The five nearest rows among all rows above each row, by straight-line distance, nearest first (none for the first six rows):
In the rows, zero is written as 128.
0: [131 114  95  84 123  96 105 131 174 118 177 154 110 104 161 146 127 109
 141 115 102 130  84  96 122 125 121 130 173 102 202 126 122  95 180 152
 129 134 114  87 150 100 170 145  92 114 127 121 100 120 115 134 190 183
 121 141 188 102 140 139 142 119]
1: [ 94 102 116 137 131 147 167 122 199  89 108 110 134 117 153 135 115 143
 152 148 135  96 125 196 143 140 116 115 150 113 124 144  81 141 157 143
 114 118 131 120 174 119  99 167 154  77 150 166 124 149 131 131 151 127
 134 119  99 142 140 134 131 132]
2: [223 171 107 130 102 103 120 112 110 116 150 118 135 176 128 144 127 141
 151 147 138 114 135 133 135 148 103 104 158 100 128 113 116  96 191 155
  98 124 144 129 141 141  79 124 147 129 125 161 123 143 104 149 160 144
 122 131 113 129 129 141 129 135]
3: [148 123 169 131 117 129 151 151 192 121 115 136 115 149 124 127  79 114
 103 112 145 123 121 131 129 142 116 161 142 163 147 128  96  75  79 156
  94 125  95  57 109  84 123 140 145  92 131 160 128 141 112  97 178 168
 110 155 144 132 140 107 130 111]
4: [225 156  80 132  96 113  71 105  69 113 114 134 124 145 112 150 129 153
 147 125 153 122 119  96 124 133  95 134 135 107 139 132 106  98 200  87
 143 155  62 114 112 150  95 136 106  97  98 135  72 125 129  88 164 152
 134 146 130 103 115 101 113 116]
5: [187 142 120 146 104 113  92 117 120 114 143 135 129 126 113 143 111 134
 136 142 129 117 148 152 134 146  91 140 156 131 145 141  88  96 191 161
 119 107 166 101 166 156  87 141 178 124 139 143 137 177 128 144 166 177
 118 132 116 113 106 155 118 126]
6: [108  80  71 105 130 142 103 137 185 131 129 141  92 112 161 139 141  95
 120 107  68 132 118 104 103 118  98 129 191 110 183 110 145 129 179 102
 126 113  89  96 169  83 158 108  82 134  99 149  79 139 108 103 176 173
 115  99 182 165 112 153 143 102] : 0 3 1 5 4
7: [178 113 119 147  72  96 138 113 117  78 117 141 113 189 100 154 141 153
 125 135 152 135  94 104 137 109 149 152 134 116 131 122 125  97 115 148
  98 152  97  97 135 113  87 129 111 102 134 127 127 124 141 140 197 173
 115 130 129 126 128 128 110  90] : 2 3 4 5 0
8: [103 155 197 172 114 147 185 177 205 118  87 142 132 145 131 148 131 104
 137 109 134 123 121 119 112 136 166 119 166 147 136 133 137 119 123 166
 121 161 129 118 121 108 112 123 146 108 127 153 128 126 108 172 218 148
 131 140 125 128 137  87 118 137] : 3 1 7 2 5
9: [186  98  85  80 111 118 125 150 161 129 138  94  91 135 169 114 147 120
 123 125  94  82 128 114 137 135 111 114 168 148 193 159 109  54 147 108
 126 120 115  79 155  95 150 122 120 138 130 105 122  95 151 155 191 175
 138 132 189 157 124 145 128 116] : 0 6 3 7 5
10: [174  75 148  99 139 117 107 134 159 119 159 141  91 101 120 129 124 128
 142 134 100 122 139 151 120 139 110 161 162 151 175 146  86  60 145  95
 134  90 122  42 162  94 119 124 103 122 128 133 132 106 111 134 195 154
 110 102 231 147 127  97 134 140] : 9 0 3 6 5
11: [ 97 180 208 161  91 131 223 160 136 180 145 129 131 142 148 168 111 153
 104 152 120 115 105  76 122 113 121 104 124 153  84 150 138  96 111 139
 120 196 107  85 107 128 111 166 130 117 121 192  95 117 110 160 216 159
 114 122 125 122 115 136 115 114] : 8 3 7 2 1
12: [231 112  75 176 108 122  38  76 101 106 126 149 107 133  74 129 118 131
 116  93 192 123 118 163 147 129 128 129 151 108 173 147  70  72 185 128
 132 112 115 107 107 162 105 111 125 101 123 129 135 110 150  86 127 176
 167 103 149 117 101 121 106 104] : 4 5 2 7 10
13: [ 91 123  87 136 149 123  84 116 153 120 144 124 114  92 176 149 112 133
 105 141  74 136 111  48 103 131 114 151 185 118 212 141 181 134 194  81
 123 136  88 116 149  90 182 136  82 116  70 119  82 137 100  98 235 184
 110 127 172 184 111 114 103 128] : 6 0 9 10 4
14: [104 136 188 152  86 124 215 109 112 255 118 150  97 110 176 127 129 118
  93 120 112 163 138  67 116 148  77 109 158  64 119 152 127 132 174  88
 148 186  97  97 123 118 121 146 116 118 103 185 125 142  95 156 119 132
  99 123 109 112 157 135  85 141] : 11 8 2 3 1
15: [197 109 116  96 113 139  73 131 156 130 156 144  89 142 141 129 164 144
 127 136 107 113 110 127 143 104  99 132 147 127 159 102 113  85 176 128
 123  96  83 124 131  89 106 115 120 102 123 107 122 132 157 122 192 162
 123 132 166 131 115 123 126 143] : 9 0 10 7 2
16: [216 112 112 151  95 100  70 107 113 128 119 125 111 156  83 162 136 159
 103 121 153 101 150 147 171 158 143 144 159 110 159 154 112  99 174 132
  90 122 125 126 117 132 121 123 127 120 143 141 137 130 137 124 150 151
 113 124 143 146 116 116 124  91] : 12 2 5 7 15
17: [ 84 132 182 158 109 130 215 103 244  90 121 141 119 140 127 141 115 140
 114 107 170 154 146 189 129 114 134 122 117 137 120 110 124  94  62 169
  93 131 125  80 112  92 109 135 144 107 151 121 112 147 128 141 151 173
 131 117 122  99 109 113 120 121] : 3 8 1 7 11
18: [119 125 103 135 103 150 162 110 133 203 151 128 146  98 166 124 113 107
 134 159 140 100 132 102 136 117 136 127 166  92 146 124 121 117 175 133
 133 118 147 106 151 103  91 159 154 158 122 145 116 138 145 162 125 116
 147 115 140 135  99 153 109 146] : 5 2 1 14 15
19: [183 127 102 152 124 122  62 112  83 112 117 149 128 164 114 148 136 152
 142 116 134 123 107 134 133 131  68 114 146 119 122  99 113 105 167  64
 121 107 119 125 189 131 111 153 145 140 136 111 120 156 110 150  99 108
 164 126 157 107 125 103  87 142] : 2 4 5 16 15
20: [255 103 108 139 124 128  74 100  66 126 126 141  94 206 124 165 110 129
 105 106 159  92 114 141 145 146  84 122 138  93 111 113  76  93 160 105
 123 159  74 153 119 172  82 107 134 124 135 135 133 143 133  81 175 178
 113 106 150 133 107 124 128 112] : 4 16 12 2 15
21: [148 123 140 136 112 128  70 105 122 134 150 143 153 109 141 156  89 112
 121 150 143 144 126 146 122 125 121 121 145 134 158 124 109  76  97  36
 107  93 178 129 176 132 150 151 171  82 129 125 110 127 182 174  58 125
 142 132 123 144 122 103 102 138] : 19 18 5 16 1
22: [135 119 100 112 121 136  93 131 200 102 148 117  89  87 164 152 130 117
 100 128  87 102 123 119 133 128 105 144 189 124 216 131 113  94 184 141
 104 109 132  97 173 104 133 129 131 137  91 107 147 129 120 152 168 157
 135 149 153 129 125 128 106 143] : 0 9 15 6 10
23: [183  88 107 101 132 111  92 127 181 146 159 137  97  96 142 154 134 111
 128 134 106 144 145 157 109 130 122 115 162 133 197 179 113  58 179  99
 103  98 122  57 198 116 141 149 139 107 125  99  94 147 130 139 191 156
 124 119 219 152 115 127 116 119] : 10 9 22 0 15
24: [159 135  95 125 110 100 125 119 183 112 158 136 121 143 175  94  85 147
 125 140 141 117 129 160 128 128 121 105 164 119 170 117 105 105 249 190
 126  73 196 116 167 157  98 118 175 139 160 145 122 152  95 137 156 169
 128 164 129 129 128 128 128 109] : 5 2 22 1 18
25: [203 117 126 136 126 100 103 138 215 140 146 109 103 130 116 141 140 122
 157 110 129 127 138 143 118  94  99  96 139 117 173 154 125  54  96 102
  93  78 158  42 184 136 119 121 138 103 108 122 138 103 129 125 158 139
 139 139 172 161 123 119 109 113] : 23 10 9 22 15
26: [115 154 126 123 106 111  85 115 102 168 135 147 139 138 161 152 126 126
 122 179 134 150 106 159 141 106  89  98 173  93 133 154 105  89  95  31
 126  94 203 102 211 116 149 128 197 121 108 115 118 115 129 217  64  91
 153 106  79 151 146 127  80 117] : 21 19 18 25 5
27: [123  95 114 139 130 104  61 105 130 112 139 136  85 105 200 168 116 110
 128 171 104 140 107 151 146 108 113 132 166 124 181 127 114 103 127  76
  99  82 120 106 236 144 143 153 124 123 131  85 135 123 154 161 133 122
 136  95 181 132 106 132 141 110] : 23 22 21 19 10
28: [124 153 108 111 100 137 134 155 146 144 137 122 125  87 187 149  52 167
 128 185 139 125 148 120 155 116 112 138 175 108 171 138 121 135 210 180
 130  81 194 144 193 152  67 163 191 108 139 147 125 143 125 164 140 128
 189 177 114 120 141 138  94  93] : 24 18 5 1 2
29: [115 141 139 135  97 120 193 118  82 253 132 141 111 114 149 123 120 110
 107 132 116 148 137  74 125 142  61 115 114 109  96 144  92 112 160 110
 130 181  97  57 106 116 106 131  88 123 134 149 128 127 121 151 164 151
 101 141 166 121 154 125 114  98] : 14 11 18 3 7
30: [160 131 107 124 123 140 129 103 154 144 164 143 110 139 147 143 120 155
 139 159 129 102 127 117 138 140 127 115 144  68 181 119 113 129 249 191
 119  73 174 131 157 129  95 140 161 121 147 136 133 127 119 159 163 153
 146 165 121 137 135 125 118 131] : 24 2 28 5 18
31: [120 132 149 125 112 134 219 129 116 255  90 164  64  87 163 135 109 147
 109 120 145 147 130  56 132 147 113 115 153 114 133 161  87 138 189 136
 114 163  92 130 113 102 110 158 156 104  90 211 117 109 140 172 136 131
  79 143 124 109 156 156 125 119] : 14 29 18 11 8
32: [ 99 110 218 104  93 149 228 163 202 108 138 148 127 133 148 128 133 125
 141 106 149 143 114 147 127 107 147 131 151 165  82 154 108 118  62 162
  97 141 122  66 123 103 115 121 144  97 114 142 129 136 146 162 183 169
 120 134 162 105 129 141 116 133] : 17 8 3 11 1
33: [ 72 115 107 143  95 115  96 108 115 141 143 175 111 129 175 160 121 100
 151 176 158 123 137 143 115 138  83 110 117  97 144 143  95 139  82  27
 123  76 166  97 198 142 191 143 213 137 131 127  86 160 156 167  71 131
 170 121 106 124 136 124 129 119] : 26 21 27 19 18
34: [ 76 119 172 128  86 147 155 166 186  92 121 137 100 149 116 138 123 146
 119 108 159 104 131 168 160 137 128 129 154 170 139 161  93 103  72 158
  86 112 147  81 118 133 139 156 153 127 113 137 128 152 107 131 161 136
 139 150 127 113 126 129 119 145] : 3 32 17 8 1
35: [ 95 119 108 141  75 113 133  88 125 175 125 111 164 115 169 118 148 107
 106 118 140 129 134 119 154 111  81 110 115  64 157 121  85 112 121  57
  96  87 162 124 186 131 135 148 169 147 106 166  88 142 153 154 107 124
 121 123 126 143 136 146  88 113] : 18 33 21 26 19
36: [103 120  95 153 117 109  51 117 119 141 117 143 157 136 200 151 142 107
 141 134 145 121 131 148 134 130  82 133 151 138 161 109 108 131  62  30
 111  67 195  60 177 139 170 158 193 164 139 118 165 151 146 172  64 118
 160 105 101 111 121 138 103 169] : 33 26 21 35 27
37: [ 94 155 165 135  92  93 241 112 108 255 105 136  83  87 194 159 115 108
 102 142 134 144 147  68 113 129  78 116 134 112  83 109 134 132 161 105
 125 190 100  98 100 111  76 151  90 107  94 169 128  97 117 144 140 154
  93  97 142  68 167 146 116 137] : 14 29 31 11 18
38: [ 88 140  75 145 119 125  49  72 107 117 130 151 159 117 178 152 155  98
 124 141 159 142 116 187 142 111 105 123 141  93 175 149  69 118  59  73
 124  34 156  89 199 116 171 128 180 156 142 110 127 116 161 184  13  88
 142 135 124 145 128  98 128 124] : 36 33 26 21 35
39: [255 116 223 152  80 140 154 143 212 210 123 144 107 162 125 136 133 119
 119  91 164  87 130 193 137 173  83 126 107 142  81 118  34   1  67 147
 114 104 193  32 139 142  70 137 173 133  94 163 166 142 103 212 104 157
 151 118 178 122 151 121  56 145] : 25 3 34 32 5
40: [191 104 126 139 132 110  94 164 180 160 141 124  90 132 117 165 139 127
 131 124 114 117 135 188 138 123  95 114 122 180 152 132 130  46 137  98
 104 121  93  62 174 136  87 119 117  99 114 129 115 118 110 139 140 184
 107 117 165 135  87 125 113 113] : 25 23 10 15 9
41: [ 75 128 111 151  98 108  98  85  89 163 131 117 159 115 214 132 145 141
  95 151 123 138 103  73 127 133  84 108 151  94 134 115 112 141  92  61
 135 115 160 120 184 113 141 158 176 139 154 123 108 110 165 181  80 130
 127 116 115 128 127 131 116 127] : 35 33 26 36 21
42: [147 129 131 128  78 105 139 142 139 159 149 107 122  91 172 129 102 136
 132 143 124 101  88 126 130 114 150 118 133 104 143 130  82 119 186 146
 121  91 183  96 190 128  74 114 168  87 111 161 145 129 126 155 120 135
 139 143 112 131 111 139 125 115] : 18 30 28 5 24
43: [ 74 146 154 153 118 127 200 177 200  81 108 133 115 183 140 128 108 141
 124 144 163 119 145 138 112 120 152 137 151 173 113 115 133 114  72 169
 110 141 109  95 124 111 148 145 149 110 153 116 160 108 110 158 202 138
 117 119 121 103 114 107 163 107] : 8 17 34 32 3
44: [176  97 174 149  96 126 154 137 218  69 148 137 118 171 111 146 137 115
 140  91 170 148 138 193 136 129 143  95 153 158 102 107 121  50  79 139
  80 127 152  63 138 118  58 124 111 120 125 122 139 108 104 162 188 148
 147  99 161 128 143 118 102 124] : 17 32 34 25 3
45: [159 130 129 147  61 108 116 127 157 148 142 121  97  92 146 136  92 145
 133 143 146 128 165 165 114 145 108 126 142 107 134 156 100 106 201 209
 135  90 194 105 173 139 102 144 184 112 131 152 152 158  96 165 139 136
 125 149 120 163 104 155 105 130] : 5 42 24 30 28
46: [125 126 166 151 103  86 154 111 111 255 124 141 116 114 174 109 119 127
 107 142 122 142 110 112 119 128  95  97 144  93 104 141 103 103 123  88
 128 159 119  67 124 128 129 106 122 155 131 165 131 124 110 158 113 144
 101 143 181  99 140 152 124 129] : 29 14 37 18 31
47: [103 137 130 120 104 117 159 107 119 184 140 128 124  75 190 131 112 118
 143 143 100 120 123  83 143 105 145 125 216  80 155 137  98 130 236 126
 142 121 144 128 166 147 131 152 130 135 130 158 129 115 134 145 167 139
 111 160 120 117 124 132 145 101] : 18 42 30 28 0
48: [188 161 113 124 115 127  66 109  91 143 102 109 112 141 101 155 113 150
 130 139 134 107 126  99 113 159  89 139 164  73 129 130 109 122 189 129
 142 139 116 121 111 126 100 158 119 144 120 123  97 145 133 120 144 152
 151 154 127 113 129 139 120 110] : 4 2 16 5 19
49: [160 120 123 120  87 109 112 118 137 114 120 133 103  88 155 107 120 133
 158 133 107 119 111 137 148 124 106 137 163 102 153 176  84  90 203 164
  89  64 169 140 192 144 103 134 172 135 115 164 134 130 108 139 122 147
 150 159 129 154 118 136 134 107] : 42 45 5 24 30
50: [148 130 162 150  93 103  93 121 132 128 135 142 119 156 144 171 124 141
 111 153 152 100 107 145 152 120 120 110 137 147 133 122  92  85  69  39
 141 133 169  82 175 135 164 139 218 130 125 138 120 132 131 176  89 127
 142 100 124 115 125 128  87 141] : 21 26 36 33 41
51: [227 109  86 141 122 114  85  68  77  86 129 159 122 160  94 131 153 129
 131 110 186 115 135 194 133 106 128 130 161 109 106  98  73  75 200 124
 124 118  56 132 127 148  93  92 102 180  93 140 112 161 139  95 127 186
 138 124 132 114 136 139 114  97] : 12 20 4 16 2
52: [245  95 188 122  97 126 166 127 151 239 139 112 111 100 141 147  97 115
 118 108  99 127 110 134 113 128  63 127 113 141 116 139  92   1  94 119
 138 143 161   1 154 115  90 156 123 108 106  99 148 101 125 160 113 161
 109 127 192 123 192 102  88 134] : 39 25 40 46 10
53: [166 133 152 136  65 120 133 123 148 132 166 141  92 144 152 142 113 140
 112 109 112 140 149 180 168 107 147 141 144 129 145 109  95  59 181 182
 110  75 169  81 194 128  77 148 172 131 142 123 121 148 120 202 107 159
 143 142 136 135 110 139  94 157] : 45 5 42 49 24
54: [157 110 158 127 104 149 182 127 213 126 106 129 110 115 127 134 133 147
 120 115 154 112 187 186 147 138 147 137 136 123 149 106 101  82 157 164
 126  90 170 101 172 111  80 126 177 110 137 149 161 125 116 187 152 184
 145 117 119 141 168 139 152 179] : 53 1 45 5 42
55: [188 148 126 135  97 121  98 113 116 128 127 124 116 169 112 163 119 165
 137 127 147 123 134 102 141 149  62 146 173 107 122 104 128 105 181 134
 131 133 114 114 102 146 127 114 139 109 136 108 116 127  95 108 188 200
 117 128 149 135 104  92  84 140] : 48 2 4 16 15
56: [193  91 106  97 138  84 101 120 223  99 166 126  84 120 160 143 123 122
 127 127  90 108 143 175  99 119 111 139 157 144 215 123 117  52 163 119
 108 125 102  48 157 105 114 150  98 139 143  71 132 118 126 115 210 162
 149  92 217 127 146 121 125 149] : 23 10 9 22 0
57: [ 70 112  87 147 114  91  75  77 114 118 124 163 159 126 187 129 142 125
 125 157 143 153 106 137 152 100  94 110 109  84 157 135 110 117  81  44
 125  43 156  94 165 114 179 131 202 134 113 137 115 128 151 168  77 164
 161 113 128 121 102 132 128 137] : 33 38 36 41 35
58: [124  91 127 158 100 114  49  86 129 103 138 125 124 113 198 133 140 126
  86 132 155 145 114 182 153 138  99 112 107  98 117 138  81  71  58  49
 122  71 152  64 203 115 166 138 203 150 128 122 135 146 136 192  61 134
 151 100 135 105 103 152 104 157] : 57 36 50 38 33
59: [125 154 180 129 109  85  95 121 102 148 129 139 122 122 209 140 134 117
 159 157 130 122 127 105 119 137  84 110 144  91 134 123  97 120  72   8
  97  87 163  94 205 135 136 114 186 116 126 131 122 106 121 202  83 127
 126 116 119 103 117 151  75 135] : 26 50 41 33 36
60: [ 85 119 169 131  98 114 188 166 189  53 105 159 117 158 138 146 132 156
 158  75 155 149 147 161 113 129 149 135 153 153  92 125 117 105  51 166
  93 157 109  74 111 128 121 127 144 148 141 160 152 118 118 132 210 177
 116 122 113 121 136 125 123 144] : 43 32 34 17 8
61: [255 134 193 115 130 137 145 149 204 183 137 106  80 164 157 137 129 110
 111  96  97  96 126 164 116 153  86 118 153 199 150 134 107  34  81 130
  91 150 167  35 160 143 108 122  86  80 109 110 143 126 108 162 161 180
 127 122 165 130 112  67 115 130] : 40 52 25 44 3
62: [102 117 155 128 106 122 115 134 128 112 147 123 146  97 145 145 134 109
  85 149 147 131 103 173 138 112 121 122 119 149  99 117 146  84  85  79
 118 107 151  63 171 111 138 152 190 108 110 125 119 119 141 163 120 136
 131 133 109 116 117 115 112 134] : 50 21 58 57 26
63: [176 109 163 152 105 126 130  96 171 141 154 134 100  81 162 129 115 151
 125 143 149 132 117 154 110 124 106 111 193 122 175 133  74 108 228 201
 100  77 198 103 163 136  79 154 173  88 128 180 118 150 110 181 149 146
 172 140 107 124 146 132 127 124] : 45 30 24 49 42
64: [ 26 149 123 146  90  83 168  58  76 219  95 108 123  93 200 136 105 122
  97 124 117 133 130  54 118 108 102 109 167  78 168 138 140 167 209  76
 128 160  96 123 136 129 176 176 150 140 119 148  97 136 116 167 146 118
 139 139  97  99 146 128 126 125] : 47 14 41 18 31
65: [172 146  80 131 106  98 112  96  68 123 104 130 111 129 145 138 110 131
 149 153 144 113 109  58 118 109 120 125 170  78 124 111 115 129 188 137
  96 133  84 179 115  96 109 101 101 131 123 164  89 157 126 105 173 143
 118 110 136  93 122 141 109 116] : 48 4 2 55 7
66: [179 114 183 129 118  96 255 116 112 255 115 123  95 109 144 136 122 149
 133  91 126 135  97  66  91 116  40 141 119 129  68 132 119  92 133 106
 119 208 111  64 107 134 107 140 111  90  78 162 133 119  98 159 138 140
 104 124 150  93 199 136 130  95] : 29 37 14 46 31
67: [131 163 162 120 108 104 217  60  93 255 141 115  75  96 188 115 127 141
 113 127  96 150 133  73 114 137  93 122 126 114  63 141 142 111 158  88
 119 182 131  91  94 107 117 146 127  85 152 178 128 118 159 139 120 181
  88 108 144 110 144  92 104 102] : 29 37 14 46 66
68: [ 74 142  83 138  99 119  99  93 124 152 151 139 146 132 173 156 114  90
 121 156 135 148 114 127 125 134 102 111 163  99 129 112 103 115  97  51
 134  56 192 110 152 155 153 142 216 131 145 117 146 135 160 176  71 136
 138 119 137 135 126 143 116  99] : 33 57 41 36 21
69: [168 127 116 132  79 100  47 109  91 121 137 144 106 153 108 150 107 129
 109 142 165 136 121 157 131 145  59 134 157  91 137 124 119 114 113  72
 109 113 138 123 155 139 133 126 118 163 131 103 115 139 122 106 135 141
 145  72 127 159 108 117  98 116] : 19 16 48 55 20
70: [ 69 129  89 128 133 150 191 138 189  80 121 170 158 168 134 110 138 128
  97 118 142 128 145 170 138 110 169 123 155 151 134 134 109  99  71 212
  84 153 106 102  86  95 169 135 124 154 123 144  94 158 138 141 212 204
 109 141 132 106 116 134 139 122] : 60 43 17 34 32
71: [162 137 128 133 118 147 151 130 110 231 112 150  93 124 146 153 132 122
 111 114 140 157 100 105 131 137  89 117 136 158 129 114 103  98 133 124
 128 130 138  46 124 104 109 126 121 145 117 104 131 144 133 162 104 153
  91 129 157 104 133 125  62  89] : 29 46 18 52 40
72: [250 126  89 120  91 122  75 124  91  86 124 159 133 151  84 127 133 120
 132 118 180 114 134 153 136 152 115 145 146 120 137 153  76 107 172 118
 117 138 136  97 117 124  89 111 106 121 115 143 117 156 115 107 132 188
 126 130 161 126  98 128 115  87] : 16 12 51 4 20
73: [171 155 160 129  93 117 118 113 158 164 116 130 123  83 167 131 100 129
 103 145 139 139 120 145 134 122 152 127 150  98 175 133  90  83 184 157
  95  85 230 124 202 125 121 132 185 107 136 139 111 133 108 190  78 138
 117 165  99 129 135 131 129 128] : 42 49 45 63 53
74: [110 130  97 116 142 117  70 111 146  89 122 105 128 116 187 166 106 118
 135 136 133 156 113 141 131 147 119 136 168 148 193 133 103  95 132 125
 151  96 121  87 187 121 150 120 155 141 128 116  80 117 165 191 122 156
 134 111 123 137  79 115  97 147] : 27 22 21 62 57
75: [ 77  87 134 168 124 118 181 123 184  56 132 135 118 162 114 138  97 117
 131 111 155 139 131 140 128 120 168 129 128 158 128 132 122  94  77 204
 134 120  97 102 109 122 135 112 143 141 137 150 118 138 153 119 171 166
 116 120 139  92 120 109 123 124] : 17 60 70 43 34
